Here is a tiny trained network, its code and every weight. The questions are about switching its units off for an input and a class, where a switched-off unit gives its printed mean instead of its output.

import numpy as np


def w(rows, s, z=0):
    codes = np.array(rows[::2]) - 128.0
    scale = np.full(codes.shape[1], s)
    scale[-1] = z or s
    return codes * scale


def f(y):
    return y / 2 * (1 + np.tanh(0.7978845608 * (y + 0.044715 * y**3)))


def log_softmax(a):
    a = a - a.max(-1, keepdims=True)
    return a - np.log(np.exp(a).sum(-1, keepdims=True))


def net(x, mask):
    res = np.array(x, float).reshape(1, 5) / 4 @ E
    y = f(res @ A[0][:, :-1].T + A[0][:, -1])
    res = res + np.where(mask, y, B[0][:, -1]) @ B[0][:, :-1]
    return log_softmax(res[-1] @ U[:, :-1].T + U[:, -1])


A, B = {}, {}
E = w([
[103,82,199,21,182,161,155,91,162,163,76],'x0',
[229,140,76,149,167,142,133,26,231,72,93],'x1',
[119,80,119,184,211,116,90,106,121,203,179],'x2',
[95,9,45,117,138,136,167,175,137,23,183],'x3',
[178,130,206,145,125,30,215,66,154,103,172],'x4',
],0.012)
A[0] = w([
[101,26,82,110,125,142,147,150,123,41,188,89],'N0',
[95,105,185,114,84,31,188,113,75,139,185,131],'N1',
[79,148,65,100,128,227,1,162,123,129,85,2],'N2',
[119,47,134,195,227,107,83,105,120,202,196,144],'N3',
[93,66,163,27,144,174,136,108,156,141,88,113],'N4',
[133,189,42,238,45,111,91,156,92,80,179,111],'N5',
[198,137,81,142,171,164,74,74,204,80,92,66],'N6',
[127,166,134,63,20,131,168,154,121,53,72,133],'N7',
[121,206,157,156,98,123,75,92,94,169,79,91],'N8',
[77,114,130,93,112,170,64,207,40,163,121,91],'N9',
],0.0088,0.0045)
B[0] = w([
[216,204,213,68,73,254,22,121,152,169,129,237],'N0',
[154,118,128,194,133,26,110,171,199,66,81,220],'N1',
[180,174,151,218,200,80,140,51,193,42,165,238],'N2',
[126,175,39,120,157,151,113,112,38,98,106,234],'N3',
[68,38,116,73,114,102,192,58,136,243,187,215],'N4',
[17,84,111,94,148,139,147,66,195,213,199,242],'N5',
[44,74,145,127,67,87,86,194,155,53,34,221],'N6',
[95,201,53,135,210,146,130,89,6,112,101,227],'N7',
[167,137,218,106,128,195,102,147,126,208,98,201],'N8',
[116,95,152,167,94,82,136,208,154,60,92,249],'N9',
],0.0097,0.015)
U = w([
[180,165,202,86,95,197,63,147,133,185,140,137],'0',
[45,70,103,90,135,130,188,107,168,198,205,72],'1',
[77,83,120,115,78,89,105,208,151,65,83,80],'2',
[202,136,135,136,163,82,173,91,197,42,178,254],'3',
[101,161,35,99,179,158,119,131,2,114,120,77],'4',
],0.013,0.0064)

Each question gives the input, the list of numbers given to net, and the class t.
The units are the neurons (one row each of A and B). Each row of codes is followed by its name. A weight is (code - 128) times the scale printed after its matrix; where a second scale follows, it is the last column's (A, B and U).
mask holds one flag per neuron, in row order. A switched-off neuron (its flag False) gives its mean, the last column of its row in B, instead of its output. The means were averaged over made-up inputs and are rounded, as every weight is.
A unit's drop is (log p(t) with every unit on - log p(t) with that unit switched off) / (log p(t) with every unit on - log p(t) with every unit switched off).
The circuit of an input: a set's keep is (log p(t) with only the set's units on - log p(t) with every unit switched off) / (log p(t) with every unit on - log p(t) with every unit switched off). Starting from all 10 units, units are removed one at a time, each time the one whose removal leaves the highest keep (on an exact tie, the one counted first), for as long as the keep stays at least 0.8.
circuit, biggest first: the units of the circuit, biggest drop first
most important unit: the unit with the biggest drop
top k neurons: the k neurons with the biggest drops, biggest first
drop when u is switched off: that unit's drop, to one decimal
input [-2,8,7,-1,-8], class 2: top 2 neurons => N6, N7
input [-4,-8,7,4,4], class 2: most important unit => N1
input [5,6,7,6,-8], class 3: top 4 neurons => N2, N7, N8, N5
input [-3,6,0,4,5], class 2: top 2 neurons => N6, N2
input [7,0,8,8,-2], class 0: top 3 neurons => N0, N7, N5
input [3,5,-1,6,5], class 0: circuit, biggest first => N0, N2
input [5,-6,0,-1,-1], class 2: top 2 neurons => N9, N5
input [5,5,1,-2,-1], class 1: top 4 neurons => N4, N9, N1, N0
input [-3,-2,-7,-6,-3], class 4: top 2 neurons => N7, N0
input [-4,6,0,-4,-4], class 2: top 2 neurons => N6, N0
input [2,-7,-1,4,8], class 3: top 3 neurons => N1, N6, N9
input [5,-5,-3,4,6], class 3: circuit, biggest first => N1, N6
input [6,1,7,4,4], class 4: top 2 neurons => N3, N5
input [4,-6,-7,6,-8], class 3: most important unit => N2
input [5,7,-6,7,-4], class 0: top 2 neurons => N0, N9
input [-4,-7,-1,-5,2], class 2: top 2 neurons => N0, N1
input [3,1,6,2,2], class 4: drop when N3 is switched off => 0.5
input [-7,-3,-3,5,2], class 1: drop when N6 is switched off => 0.0
input [2,-5,6,8,-7], class 0: drop when N0 is switched off => 2.1
input [7,2,-5,-3,0], class 1: most important unit => N4
